Moves between nodes:
state | le lu ri ro ra da fi
beru | defa riti neza pato sonu mumi noba
tero | musi bame muko kine pezu lepi mavu
gono | revu datu sini kela lana fuza roke
bugu | seme kela lepi datu fofa muko koro
logo | pezu botu kini zuni musi moru lute
voge | zuro tonu zuni kini zutu sumo vomu
lanu | defo koro biza roke vatu rozu kela
moso | pono kini botu tonu nala fuva fogo
vupi | lipo pugo niko nedo garu geso lolo
vatu | pugo lipo fime dogu lanu dezi fibi
zutu | mozi none none mizu voge kare none
noba | dide kolo pizi zolu keru taku beru
kela | leru bugu bugo gono fibi fuli lanu
neza | nedo dogu beru lipo biku tumi pizi
geso | mabo fogo lute vomu mise vupi kini
datu | kare gono keru bugu pizi mozi biku
bame | none tero fuli none belo bugo none
dogu | ropi neza riti vatu roke bufi lana
lana | puru pizi kolo fibi gono riso dogu
biza | none lime lanu none fime none bugo
nedo | neza ropi defa vupi saga vomu sumo
koro | garu lanu lime biku lipo pima bugu
dide | noba gulu sumo moru miki zuni defa
puru | lana sumo gulu fuva revu tonu ropi
pima | mise rozu mavu zera mabo koro muko
riso | tonu zuro mini pono fuza lana bufi
pato | niko fime lipo beru lime sedu zolu
fuza | none mozi none fuli riso gono none
rozu | none pima none none dezi lanu fuli
zera | none none none pima tumi biku mozi
miki | keru none kare gibe dide none none
kare | datu revu miki seme sumo zutu saga
saga | biku none none garu nedo none kare
libo | kini pono pezu zuro muko fofa mabo
lolo | fofa fuva moru sumo seme kini vupi
kolo | gulu noba lana lago sini mini riti
bufi | none tumi none dezi none dogu riso
mise | pima none none none geso garu mizu
revu | gono kare none leru puru none none
lepi | gibe bugo bugu keru zolu tero lime
fime | pafa pato vatu riti biza ride lago
bugo | mipu lepi kela sini lago bame biza
ropi | dogu nedo none pugo none none puru
defa | beru none nedo niko none none dide
ride | none sedu dezi none none fime belo
niko | pato pafa vupi defa gasa lute moru
vomu | tumi none none geso none nedo voge
gibe | lepi mipu seme miki moru musi gasa
sedu | lute ride mabo mumi mavu pato pezu
lipo | vupi vatu pato neza koro mabo fofa
tumi | vomu bufi mumi mabo zera neza zuro
nala | fuli mizu none none moso leru none
kupi | lago moru fuva gulu mipu botu pafa
fibi | fuva fofa lago lana kela pono vatu
moru | zolu kupi lolo dide gibe logo niko
pafa | fime niko pugo none none none kupi
taku | zuni mini zuro pezu kine noba mumi
lago | kupi zolu fibi kolo bugo belo fime
seme | bugu leru gibe kare lolo mizu garu
kini | libo moso logo voge mizu lolo geso
fogo | dezi geso none none none pugo moso
zolu | moru lago fofa noba lepi pezu pato
mizu | muko nala musi zutu kini seme mise
dezi | fogo mabo ride bufi rozu vatu pono
mabo | geso dezi sedu tumi pima lipo libo
mozi | zutu fuza kine muko zuro datu zera
mini | none taku riso belo none kolo none
musi | tero none mizu none logo gibe none
kine | none none mozi tero taku keru none
leru | kela seme mipu revu fuva nala defo
garu | koro defo gasa saga vupi mise seme
botu | belo logo moso none none kupi none
zuni | taku none voge logo none dide none
sini | none keru gono bugo kolo none none
sumo | pizi puru dide lolo kare voge nedo
fofa | lolo fibi zolu pizi bugu libo lipo
sonu | none none biku lime beru none keru
biku | saga roke sonu koro neza zera datu
pizi | sumo lana noba fofa datu zuro neza
roke | none biku none lanu dogu none gono
gulu | kolo dide puru kupi none none none
mumi | none none tumi sedu none beru taku
belo | botu pezu pono mini bame lago ride
lime | gasa biza koro sonu pato mavu lepi
pezu | logo belo libo taku tero zolu sedu
pono | moso libo belo riso fuli fibi dezi
fuli | nala muko bame fuza pono kela rozu
fuva | fibi lolo kupi puru leru moso pugo
tonu | riso voge none moso none puru none
defo | lanu garu none none pugo none leru
lute | sedu none geso none none niko logo
keru | miki sini datu lepi noba kine sonu
gasa | lime none garu none niko none gibe
zuro | voge riso taku libo mozi pizi tumi
mipu | bugo gibe leru none kupi none none
pugo | vatu vupi pafa ropi defo fogo fuva
mavu | none none pima none sedu lime tero
riti | none beru dogu fime none none kolo
muko | mizu fuli tero mozi libo bugu pima

The rows follow the links: the fewer symbols apart two nodes are, the more alike their rows tend to be.

Rows with their nodes:
65 81 21 9 26 75 -7 18 -1 -34 103 47 21 19 14 72 -42 -2 -8 18 47 68 -41 -30 7 103 54 -3 58 -30 -112 -52 24 60 46 59 28 -89 -12 0 12 -53 56 -56 2 -38 93 -34 -55 -19 -13 -22
node: gasa
-73 -67 69 32 -44 80 -20 12 -61 8 30 -29 7 -5 71 42 -25 57 -85 -82 65 -23 -42 58 23 -16 2 29 -48 57 -32 -3 -39 46 25 54 40 1 -26 62 -52 110 2 -35 74 60 76 55 -67 -37 4 15
node: kupi
11 -54 -37 -25 -5 -52 -121 66 -12 20 -30 -6 -23 -27 -15 -28 -33 -91 -57 -24 -63 20 -30 -61 -51 13 9 -51 -13 25 7 5 -113 -63 56 42 20 -42 64 -77 -16 -37 107 -15 -36 55 6 47 73 -52 -3 122
node: ride
14 -30 -60 0 -24 -123 -118 6 43 3 5 -63 -30 30 -59 -18 -30 -83 9 21 -85 -80 -17 -76 -54 13 32 -1 -4 12 40 29 -40 -20 11 -8 12 12 94 -80 -14 -17 75 53 -12 -43 -40 -18 59 14 -27 83
node: rozu
-2 -21 26 -43 -18 31 -59 -11 -42 8 62 2 15 39 46 55 -74 -47 -78 -39 29 54 -39 4 -2 90 24 27 26 -9 -77 -7 -56 74 44 95 59 -85 2 -10 -41 34 89 -39 15 25 53 62 -65 -52 10 79
node: pafa
-59 -92 66 -5 -12 39 14 -34 -19 36 30 -94 1 44 56 19 -5 39 -41 -44 58 -20 -35 84 4 -21 -29 116 12 18 -41 38 -16 75 -33 20 83 4 -12 51 -54 124 -51 0 77 5 32 13 -83 23 4 -1
node: fuva
-33 -11 96 28 30 144 50 59 -6 -32 33 41 37 -3 26 17 -3 81 -43 -11 78 62 -11 62 16 -3 -12 26 25 12 -50 -32 33 15 8 51 31 -33 -59 65 -7 47 -45 -87 56 89 105 2 -29 -14 3 -55
node: moru
-36 -64 -20 27 68 50 6 134 34 -39 -84 45 -8 -51 -63 -63 25 8 -8 -12 -10 6 22 27 -30 -62 -19 -89 0 59 73 -2 -17 -115 44 -36 -39 0 -15 -12 20 -34 -16 -48 20 114 65 -6 112 12 -20 2
node: pezu
-74 -55 -57 45 -46 -123 -42 -6 -2 24 -26 -57 -54 36 -38 -21 48 19 35 12 -63 -89 37 -19 -17 -28 17 -17 -101 23 124 24 -43 -25 -26 -37 -2 115 4 -10 2 39 -34 63 15 -57 -80 -8 69 1 -19 8
node: fuza
50 26 10 -7 -35 -56 -43 -50 9 26 95 -51 10 61 28 62 -38 -57 -27 14 9 -39 -85 -35 28 98 38 115 32 -14 -66 -4 -8 108 -1 49 80 -43 45 -13 -40 40 69 19 12 -79 -3 -16 -75 16 -6 26
node: defo
-76 -75 -35 -14 -33 -93 -14 2 -1 75 -91 -48 -42 21 -27 -73 35 4 12 -25 -60 -35 77 -1 -16 -102 -40 14 -47 36 104 29 -56 -34 -35 -49 -25 90 -1 -15 -32 63 -37 73 1 22 -79 40 58 -8 28 29
node: riso
85 56 -52 -21 10 -100 -28 -15 29 30 -9 29 -35 19 -84 -41 -5 -44 78 86 -71 24 34 -91 -36 31 -4 -53 16 -50 38 -15 22 -44 17 -55 -47 24 40 -63 50 -98 32 44 -81 -84 -91 -64 50 -10 -16 -11
node: zera
77 118 17 3 -23 1 39 -91 2 -3 88 17 -15 44 14 51 -33 31 51 82 7 82 -1 -15 2 83 1 42 57 -66 -77 -40 89 83 -13 22 5 -28 13 -8 43 -18 6 9 -50 -115 -38 -54 -94 -12 17 -48
node: saga
55 48 40 -30 6 -39 -31 27 4 92 -19 16 -52 73 -106 -55 24 -32 9 91 -17 145 101 -62 -62 40 -45 48 63 -54 -16 6 29 16 -4 -45 15 -7 43 -51 30 -1 35 -40 -40 -2 -30 -33 -19 -17 -13 -27
node: vomu
40 21 20 -3 21 18 -37 113 10 18 13 54 -16 36 -111 -40 -11 -26 -54 47 9 124 58 -71 -46 71 -2 4 63 -36 -46 -28 18 -17 61 15 31 -65 49 -52 23 -16 66 -88 11 45 78 -33 1 -15 -6 11
node: lute
-66 -34 73 -3 -55 -4 62 -82 -44 43 2 -44 -3 53 84 26 11 79 -12 -47 51 -11 41 75 30 -17 -42 75 -39 16 -6 29 -2 94 -80 11 9 36 -11 41 -55 131 -61 19 45 -18 -19 41 -112 -50 45 -22
node: puru
-7 -33 -51 53 58 -45 -9 54 74 -64 -24 -26 -31 -7 -99 -51 63 5 39 55 -51 -61 -18 -22 -18 -43 -22 -8 -23 12 69 9 64 -85 10 -84 -1 71 -13 -7 21 -52 -48 -1 -4 -23 2 -101 93 93 -37 -63
node: muko
8 -29 9 -19 65 87 118 -40 44 -36 -64 -12 56 -37 57 -7 20 -10 64 -28 29 -59 -70 100 34 -109 -30 28 48 10 -11 52 49 -28 -42 -81 -48 -12 -39 31 7 -47 -99 -3 -4 40 -25 20 13 80 -2 -24
node: fofa
-75 -70 -67 64 -15 -61 -80 79 -7 -52 -24 -25 -26 -45 -20 -14 -2 -9 -27 -34 -36 -113 -25 -11 -5 -18 41 -67 -86 35 108 -6 -80 -68 29 11 7 55 -16 -7 -32 43 30 27 43 20 45 5 81 14 -34 14
node: bame
102 86 -52 -36 7 -14 52 -111 12 -19 24 35 48 -10 57 32 -27 -36 90 35 -15 1 -37 -37 49 23 23 -38 36 -81 -23 -16 39 16 -20 -10 -70 -20 -7 -23 36 -96 -5 59 -80 -91 -105 -30 -21 2 14 -24
node: biku
-4 19 -24 76 36 100 53 3 28 -100 18 57 63 -91 52 58 -27 28 36 -28 4 -85 -93 49 64 -37 66 -104 -36 13 17 -32 48 -50 14 11 -42 4 -71 68 -7 -53 -35 -13 26 24 69 -30 43 9 -39 -67
node: lepi
87 97 -42 -11 -20 19 21 -55 -16 -53 31 60 38 -46 50 56 -49 -7 57 10 -26 41 -26 -42 23 61 89 -112 -23 -48 -31 -62 11 -2 39 37 -84 -73 -14 -21 43 -97 25 20 -47 -32 -18 32 -4 -79 19 2
node: sonu
-39 56 13 48 -39 -42 27 44 -18 7 30 14 -89 43 -121 -47 50 72 19 88 22 7 115 -37 -10 29 -34 7 -22 4 53 -10 50 5 -18 -52 35 85 -34 -12 32 50 -51 -1 19 -62 2 -106 -1 25 -19 -114
node: zutu
-76 -61 6 67 -17 -86 -45 42 11 -4 18 -85 -70 46 -68 8 29 31 -34 34 6 -68 25 -15 -45 29 -3 65 -66 50 59 28 -26 35 2 -8 91 65 9 -21 -16 125 15 -7 73 -44 39 -66 3 73 -31 -42
node: nala
-11 68 -26 44 -17 51 60 -20 -24 -82 -5 65 34 -99 54 21 17 76 60 -10 20 -35 1 23 55 -20 45 -129 -57 -11 37 -64 30 -57 -9 15 -79 23 -89 71 35 -53 -48 21 -1 -9 -5 -7 17 -45 19 -61
node: keru
34 -38 -29 -66 -32 -99 -100 -19 1 87 -53 -17 -49 48 -24 -39 41 -86 -16 18 -48 18 40 -66 -37 -18 -32 14 -15 -20 47 33 -60 -4 -20 -10 -6 18 86 -70 -8 -24 44 60 -45 -11 -107 46 44 -39 28 93
node: bufi
86 5 -42 -31 78 -26 -20 47 72 32 -49 -5 -9 16 -79 -69 28 -107 14 60 -57 34 4 -59 -49 -12 -30 6 76 -9 -23 42 11 -57 2 -58 -15 -35 86 -66 30 -111 42 -37 -74 4 -43 -22 71 52 -13 16
node: mabo

Each walk starts at a row. The symbols on each line, taken left to right, move it on to the next node.
Answer with the node's row; about right is enough.
-3 15 8 -29 24 52 116 -90 -5 -3 -76 11 57 -19 66 -14 36 41 50 -9 18 3 21 77 56 -84 -40 -7 -3 -19 -4 44 53 -47 -72 -77 -85 41 -62 43 12 -26 -98 27 -12 5 -86 30 4 8 1 -43
da -35 0 -10 -29 18 -9 36 25 19 35 -107 14 -21 4 -74 -89 57 20 62 34 -29 29 98 3 -36 -82 -56 -25 -13 10 89 39 29 -86 -45 -89 -62 64 -14 0 57 -41 -84 29 -29 21 -80 -41 61 33 -29 -34
ri ro lu -75 -85 -36 14 0 -42 -74 94 -7 -3 -77 -25 -12 -32 -43 -39 2 -9 -51 -45 -25 -58 4 14 -39 -63 -9 -36 -56 79 67 16 -79 -81 19 5 -1 26 4 -15 -35 41 21 -12 47 95 47 34 83 -21 -4 54
-22 66 44 49 -18 23 97 -75 -17 -5 52 -7 -2 16 31 37 21 103 41 46 53 3 20 44 31 34 2 34 -7 -32 -16 -26 71 59 -44 -12 8 42 -68 60 22 67 -92 -3 30 -84 -14 -41 -79 33 -8 -106
ro ra -13 -35 60 9 50 109 81 -18 12 3 12 -31 10 21 2 15 16 49 -11 -5 78 18 -49 88 1 -24 -53 103 65 3 -72 20 100 38 -26 -27 58 -3 -41 50 -12 43 -89 -42 50 37 53 -25 -78 68 -5 -76
fi lu lu 73 42 56 -59 34 72 20 -44 31 37 56 -15 13 52 -2 33 -11 -59 -23 39 44 96 -30 7 -4 34 -4 110 91 -34 -122 6 61 68 3 -6 42 -96 40 -23 6 -42 7 -39 -40 -10 7 -13 -76 36 7 -5
-45 27 85 15 -9 130 80 -3 -66 -10 19 52 34 -28 35 22 -14 116 -19 -4 80 93 70 46 21 -10 -36 -16 -20 -8 -30 -47 21 25 -9 35 -16 -2 -82 71 4 56 -45 -48 29 52 47 21 -89 -69 18 -89
ri fi 80 68 59 -80 6 34 66 -73 -23 65 62 44 13 68 13 -5 4 19 16 42 27 150 31 -1 21 34 -40 74 89 -56 -86 -3 54 83 -13 8 5 -54 13 -12 14 -26 -14 -16 -45 -22 -47 -7 -96 -26 38 -35
ro ra da 58 57 -33 11 37 -51 -30 42 54 0 73 -16 -40 61 -132 -33 26 -29 -6 97 -16 50 12 -86 -73 95 8 79 33 -44 -20 -8 38 15 12 -20 73 -24 51 -72 20 -10 48 -56 -11 -56 16 -101 -5 48 -50 -36
-6 40 -37 40 30 -53 22 5 32 -33 -59 4 -29 3 -86 -70 65 40 86 56 -39 -62 63 -33 10 -42 -6 -45 -47 -1 86 19 42 -60 -20 -93 -40 91 -19 -22 67 -27 -69 52 -7 -45 -45 -63 74 21 -13 -75
ro da le -2 23 30 52 29 57 97 -33 6 -50 71 -29 -8 3 -4 35 15 59 15 43 71 -41 -32 57 24 37 6 75 11 -8 -37 -12 92 32 -24 -19 64 13 -47 51 -5 49 -71 -24 43 -70 57 -72 -87 82 -26 -118
lu fi fi -44 -25 26 52 -30 -11 17 -53 0 -15 77 -92 -16 30 50 80 -26 21 -26 -12 38 -97 -37 55 23 13 17 83 -26 17 -10 -2 5 78 -27 22 88 41 -13 44 -46 122 -34 16 60 -68 31 -15 -72 48 -13 -48
-76 -15 82 10 -62 51 14 -8 -90 10 12 10 13 9 81 26 -18 92 -52 -29 53 29 45 61 30 -15 5 -1 -39 30 -12 -26 -72 61 -4 57 5 26 -36 52 -23 118 -36 -11 33 25 35 58 -73 -106 32 8
ri ra -59 2 37 32 -74 -36 30 -73 -37 11 57 -46 -14 46 43 40 1 85 3 -8 19 -52 17 19 46 11 4 45 -51 6 31 -13 -11 97 -47 20 46 68 -27 61 -35 135 -44 49 58 -96 -19 9 -115 -7 21 -52
le fi 52 17 -45 -31 -49 -87 -31 -138 -22 16 28 -44 -8 17 96 50 -19 -52 34 -23 -55 -44 -49 -22 56 25 44 -24 -30 -24 -26 4 -32 68 -20 33 -23 -6 55 -20 5 -29 44 100 -53 -114 -103 51 -6 -43 6 45
41 14 -20 -64 -54 -11 -43 -50 -63 18 -11 14 42 -10 95 17 -49 -46 -5 -69 -31 29 -11 -22 27 0 43 -64 -8 -10 -30 -18 -75 17 7 50 -61 -53 19 -11 -7 -38 66 36 -37 5 -57 112 -13 -111 43 105
ri lu 85 57 -14 -83 37 26 31 -81 13 55 -12 19 33 11 45 10 -13 -59 70 5 -26 91 -6 0 27 -17 -14 -16 68 -68 -69 9 39 17 -18 -19 -56 -53 17 -24 27 -98 2 28 -70 -24 -104 38 -28 -43 34 25
da 69 29 -30 -67 15 -57 -7 0 32 68 -74 11 -30 45 -86 -89 19 -64 40 62 -67 72 75 -49 -54 -17 -42 -15 56 -30 11 26 8 -52 -18 -43 -59 -19 70 -65 53 -87 12 12 -64 7 -85 -17 45 6 19 25
-55 17 37 89 40 13 -14 133 16 -54 32 41 -34 -6 -113 -29 27 71 -16 60 38 6 33 -36 -38 34 10 -10 -29 16 29 -34 27 -46 33 31 43 30 -35 4 18 50 -1 -49 57 28 131 -79 25 19 -37 -83
da da le -37 1 -47 78 57 2 -19 117 39 -59 -40 40 -10 -74 -80 -43 19 24 16 16 -15 -37 5 -19 -18 -17 39 -103 -36 16 89 -32 17 -116 54 -22 -32 42 -43 2 32 -28 -4 -27 14 35 63 -68 120 43 -54 -35
ri ro ri -33 44 -43 84 1 -4 -5 79 -4 -35 -50 63 -6 -65 -65 -41 28 61 74 30 -35 -7 79 -12 -30 -20 34 -137 -70 13 101 -43 -11 -96 22 -8 -56 85 -48 -14 61 -40 -21 19 -6 3 19 -36 73 -5 -38 -41
-82 -37 56 9 -46 -75 -28 32 -39 88 1 -53 -64 90 -69 -63 33 45 -44 -13 20 19 111 0 -38 -11 -63 73 -41 28 83 24 -55 22 -41 -22 34 78 5 -7 -4 128 -44 1 35 5 -19 5 -19 -36 24 -36
lu ri -44 8 71 28 -10 39 2 119 -43 34 -14 61 -21 15 -88 -68 23 86 -22 31 14 111 129 -17 -37 31 -31 -28 -26 15 50 -18 -13 -40 9 -13 -12 29 -38 10 7 54 -35 -45 44 69 75 -34 3 -15 10 -61
da ri -9 24 94 -14 14 76 115 -57 -23 46 16 -5 11 28 15 -13 38 85 17 6 74 63 45 51 33 -23 -60 55 20 -25 -25 -11 61 54 -49 -22 16 25 -52 49 25 53 -93 -4 22 -14 -13 -19 -97 -2 24 -94
47 54 47 -17 13 118 -4 11 4 5 68 54 42 12 1 29 -41 -24 -56 9 48 108 -21 1 -1 56 0 37 73 -37 -103 -26 23 48 38 47 31 -101 19 13 -4 -17 52 -66 -19 46 94 10 -65 -37 7 13
ri lu 34 -32 41 -49 -5 -1 -33 -65 -12 53 82 -53 -10 67 59 40 -21 -68 -53 -27 18 32 -32 -2 20 34 -19 125 62 -1 -84 26 -13 119 -16 37 79 -59 55 -11 -48 57 53 -17 -7 -9 4 25 -96 5 3 61
da 11 -41 42 -28 -24 -59 -91 42 23 74 23 -63 -73 85 -87 -23 -11 -77 -62 35 -13 61 40 -66 -71 51 -44 100 38 5 -27 21 -25 44 22 9 79 -18 100 -43 -30 70 65 -21 13 1 17 -1 -25 0 -6 57
-60 -24 50 40 26 58 -2 128 -4 1 -45 19 -30 2 -120 -64 38 49 -61 38 57 72 77 1 -52 9 -49 -4 13 41 16 -6 -20 -39 18 3 45 9 -38 17 -4 51 -22 -117 64 92 102 -47 32 15 -22 -51
le ri -33 -56 -14 2 74 18 32 85 70 -8 -79 -13 -19 -11 -87 -90 67 6 31 16 -8 -29 20 -2 -56 -90 -53 24 23 22 56 42 16 -106 -24 -111 -15 43 -2 -13 10 -33 -78 -16 -15 37 -11 -48 94 92 -32 -25
da da le -32 -51 52 24 46 27 19 87 32 28 -5 -7 -42 37 -131 -96 46 25 -17 55 33 40 67 7 -55 -18 -68 49 13 -2 18 25 44 -29 -17 -71 66 29 -31 -13 2 50 -53 -65 39 33 42 -83 6 89 -23 -71
